Here is a tiny trained network, its code and every weight. The questions are about switching its units off for an input and a class, where a switched-off unit gives its printed mean instead of its output.

import numpy as np


def w(rows, s, z=0):
    codes = np.array(rows[::2]) - 128.0
    scale = np.full(codes.shape[1], s)
    scale[-1] = z or s
    return codes * scale


def norm(h):
    return h / np.sqrt((h * h).mean(-1, keepdims=True) + 1e-5)


def f(y):
    return np.maximum(y, 0)


def log_softmax(a):
    a = a - a.max(-1, keepdims=True)
    return a - np.log(np.exp(a).sum(-1, keepdims=True))


def net(x, mask):
    res = np.array(x, float).reshape(1, 3) / 4 @ E
    u = 0
    for l in range(4):
        y = f(norm(res) @ A[l][:, :-1].T + A[l][:, -1])
        res = res + np.where(mask[u : u + 8], y, B[l][:, -1]) @ B[l][:, :-1]
        u += 8
    return log_softmax(norm(res)[-1] @ U[:, :-1].T + U[:, -1])


A, B = {}, {}
E = w([
[158,130,111,162,132,215,166,95,103,156,97],'x0',
[86,140,149,174,117,106,78,93,56,110,124],'x1',
[132,196,245,32,127,153,112,76,155,143,85],'x2',
],0.012)
A[0] = w([
[46,106,136,123,101,68,110,167,126,110,159,147],'0.n0',
[137,16,147,229,143,228,231,83,77,142,144,113],'0.n1',
[111,204,149,163,103,146,64,123,67,180,154,90],'0.n2',
[93,157,132,130,106,44,98,166,150,147,154,2],'0.n3',
[32,142,78,134,81,63,113,168,228,65,174,156],'0.n4',
[206,238,100,104,158,142,184,6,83,160,160,170],'0.n5',
[63,143,95,179,92,122,75,79,2,134,160,56],'0.n6',
[204,73,128,91,203,154,241,171,230,123,159,41],'0.n7',
],0.0073,0.0055)
B[0] = w([
[165,123,129,148,118,237,107,173,105,150,137,223],'0.n0',
[55,168,39,133,116,246,83,193,167,174,178,254],'0.n1',
[129,2,203,142,123,73,77,91,158,100,18,188],'0.n2',
[148,88,122,97,43,170,35,214,208,125,125,161],'0.n3',
[80,173,74,137,52,226,85,142,114,159,154,252],'0.n4',
[118,184,33,129,142,160,20,149,129,179,101,237],'0.n5',
[150,39,181,140,96,137,160,100,242,57,17,231],'0.n6',
[127,24,180,200,63,33,93,59,181,141,38,243],'0.n7',
],0.0088,0.0067)
A[1] = w([
[116,130,130,124,166,72,133,150,75,139,133,36],'1.n0',
[139,116,114,128,176,80,92,164,132,136,99,109],'1.n1',
[194,124,105,119,122,113,150,167,167,162,128,116],'1.n2',
[137,98,133,145,116,97,139,98,140,103,87,127],'1.n3',
[146,153,167,113,163,90,118,105,111,134,110,125],'1.n4',
[91,127,121,146,134,76,105,75,86,130,142,90],'1.n5',
[136,137,140,104,97,85,101,179,146,88,145,114],'1.n6',
[250,184,64,35,227,40,227,205,69,176,248,6],'1.n7',
],0.02,0.013)
B[1] = w([
[143,128,168,144,128,172,122,109,189,83,159,128],'1.n0',
[131,162,143,137,112,135,186,164,147,162,165,155],'1.n1',
[122,82,122,127,126,110,82,95,109,137,73,212],'1.n2',
[133,92,168,163,134,123,145,138,157,126,99,254],'1.n3',
[155,91,106,111,145,106,138,87,94,173,148,220],'1.n4',
[171,110,161,128,101,150,143,167,170,140,124,138],'1.n5',
[112,104,72,143,96,158,84,176,103,146,106,233],'1.n6',
[222,12,218,253,225,230,35,42,80,244,45,128],'1.n7',
],0.02,0.0061)
A[2] = w([
[130,88,67,172,125,109,141,172,113,58,146,116],'2.n0',
[137,128,93,143,152,90,175,138,87,152,164,57],'2.n1',
[101,126,134,90,194,98,192,131,150,93,209,55],'2.n2',
[182,111,180,103,213,84,118,154,84,7,180,1],'2.n3',
[157,107,95,142,113,149,113,161,126,181,142,150],'2.n4',
[172,126,112,115,160,111,190,155,128,146,173,127],'2.n5',
[111,160,169,112,125,84,62,206,151,94,176,62],'2.n6',
[149,98,122,145,121,140,145,162,158,123,144,159],'2.n7',
],0.017,0.013)
B[2] = w([
[165,115,141,83,164,104,109,66,82,175,105,182],'2.n0',
[165,141,163,139,106,155,144,169,160,147,97,128],'2.n1',
[138,131,172,52,214,153,121,120,144,200,155,128],'2.n2',
[190,116,153,74,76,253,95,125,127,165,109,128],'2.n3',
[126,170,147,136,139,115,168,135,126,100,125,249],'2.n4',
[147,136,165,145,119,148,147,135,155,132,103,129],'2.n5',
[149,106,72,139,93,152,150,94,161,160,115,136],'2.n6',
[134,162,161,130,149,114,148,127,128,131,137,191],'2.n7',
],0.02,0.017)
A[3] = w([
[138,145,150,69,170,84,164,109,109,168,122,107],'3.n0',
[106,134,89,136,178,176,116,81,143,136,148,97],'3.n1',
[66,146,116,88,159,97,96,143,180,143,152,74],'3.n2',
[85,190,191,141,121,96,185,147,176,67,152,117],'3.n3',
[173,108,86,97,186,49,197,137,109,38,219,1],'3.n4',
[144,32,45,119,223,41,117,161,152,5,224,15],'3.n5',
[109,98,126,73,88,80,117,156,144,99,171,70],'3.n6',
[130,70,161,161,119,81,158,135,156,132,92,108],'3.n7',
],0.018,0.013)
B[3] = w([
[150,141,66,113,141,92,176,99,83,97,194,214],'3.n0',
[111,111,118,88,70,114,86,177,128,125,132,176],'3.n1',
[215,93,194,152,130,181,224,114,179,133,155,130],'3.n2',
[183,203,145,134,113,229,203,113,162,85,172,143],'3.n3',
[146,81,246,139,87,17,139,92,181,160,85,128],'3.n4',
[146,249,45,94,79,188,111,214,31,145,151,128],'3.n5',
[130,114,52,104,134,162,82,175,176,205,103,129],'3.n6',
[109,98,185,157,130,120,147,136,159,85,137,254],'3.n7',
],0.018,0.012)
U = w([
[123,30,188,191,96,76,99,56,162,146,31,147],'0',
[94,179,21,125,73,205,41,164,108,205,72,164],'1',
[207,133,89,57,169,60,169,29,45,148,170,151],'2',
[168,174,177,133,109,172,205,172,174,81,151,188],'3',
[39,134,141,131,246,60,34,207,133,117,218,6],'4',
[45,135,144,102,227,50,35,210,133,81,222,6],'5',
[27,100,150,99,239,60,52,252,102,76,231,6],'6',
],0.02,0.016)

Each question gives the input, the list of numbers given to net, and the class t.
The units are the neurons (one row each of A and B). Each row of codes is followed by its name. A weight is (code - 128) times the scale printed after its matrix; where a second scale follows, it is the last column's (A, B and U).
mask holds one flag per neuron, layer by layer. A switched-off neuron (its flag False) gives its mean, the last column of its row in B, instead of its output. The means were averaged over made-up inputs and are rounded, as every weight is.
A unit's drop is (log p(t) with every unit on - log p(t) with that unit switched off) / (log p(t) with every unit on - log p(t) with every unit switched off).
The circuit of an input: a set's keep is (log p(t) with only the set's units on - log p(t) with every unit switched off) / (log p(t) with every unit on - log p(t) with every unit switched off). Starting from the 12 units with the biggest drops (on a tie, the unit counted first), units are removed one at a time, each time the one whose removal leaves the highest keep (on an exact tie, the one counted first), for as long as the keep stays at least 0.8.
units of the circuit, in order: the units of the circuit, biggest drop first
most important unit: the unit with the biggest drop
top k neurons: the k neurons with the biggest drops, biggest first
top k neurons in layer l: the k neurons of layer l with the biggest drops, biggest first
drop when u is switched off: that unit's drop, to one decimal
input [-4,-1,5], class 2: top 4 neurons -> [0.n1 1.n4 0.n4 0.n6]
input [5,-7,-1], class 0: most important unit -> 0.n7
input [8,-7,2], class 1: top 4 neurons -> [0.n1 0.n5 0.n6 1.n3]
input [-3,-2,-1], class 3: top 3 neurons -> [0.n4 2.n4 0.n0]
input [3,-4,-5], class 2: top 4 neurons -> [2.n0 0.n1 0.n6 0.n5]
input [2,-3,5], class 2: top 2 neurons -> [0.n1 0.n6]
input [2,-5,6], class 2: top 3 neurons -> [0.n6 1.n4 3.n0]
input [7,6,-6], class 1: top 3 neurons -> [0.n1 0.n7 3.n7]
input [-1,-6,-1], class 0: top 2 neurons -> [2.n4 1.n2]
input [8,-8,5], class 0: top 4 neurons -> [0.n7 0.n4 1.n2 0.n0]
input [3,-2,3], class 3: top 3 neurons -> [2.n0 1.n1 0.n4]
input [5,-6,5], class 0: top 2 neurons -> [0.n7 0.n4]
input [8,-7,-2], class 1: top 4 neurons in layer 0 -> [0.n1 0.n6 0.n5 0.n2]
input [6,-8,5], class 0: units of the circuit, in order -> [0.n7]
input [1,2,-4], class 2: top 2 neurons -> [2.n0 0.n5]
input [0,-6,-7], class 2: top 2 neurons -> [2.n0 0.n6]
input [5,-4,7], class 2: top 2 neurons -> [0.n1 0.n4]
input [4,-6,6], class 0: top 2 neurons in layer 2 -> [2.n0 2.n7]
input [2,3,-2], class 3: top 3 neurons in layer 1 -> [1.n2 1.n6 1.n4]
input [-3,0,2], class 3: top 3 neurons in layer 0 -> [0.n0 0.n4 0.n2]
input [7,-1,-4], class 1: units of the circuit, in order -> [0.n1]
input [-4,3,2], class 1: drop when 0.n7 is switched off -> 0.5
input [1,1,2], class 3: drop when 2.n1 is switched off -> 0.0
input [-2,-2,-1], class 3: drop when 0.n4 is switched off -> 1.4
input [0,-6,8], class 2: drop when 0.n6 is switched off -> 0.7
input [1,-5,5], class 0: top 2 neurons in layer 1 -> [1.n2 1.n3]
input [1,-3,-8], class 2: units of the circuit, in order -> [2.n0]
input [6,-7,-4], class 0: top 2 neurons in layer 0 -> [0.n7 0.n4]
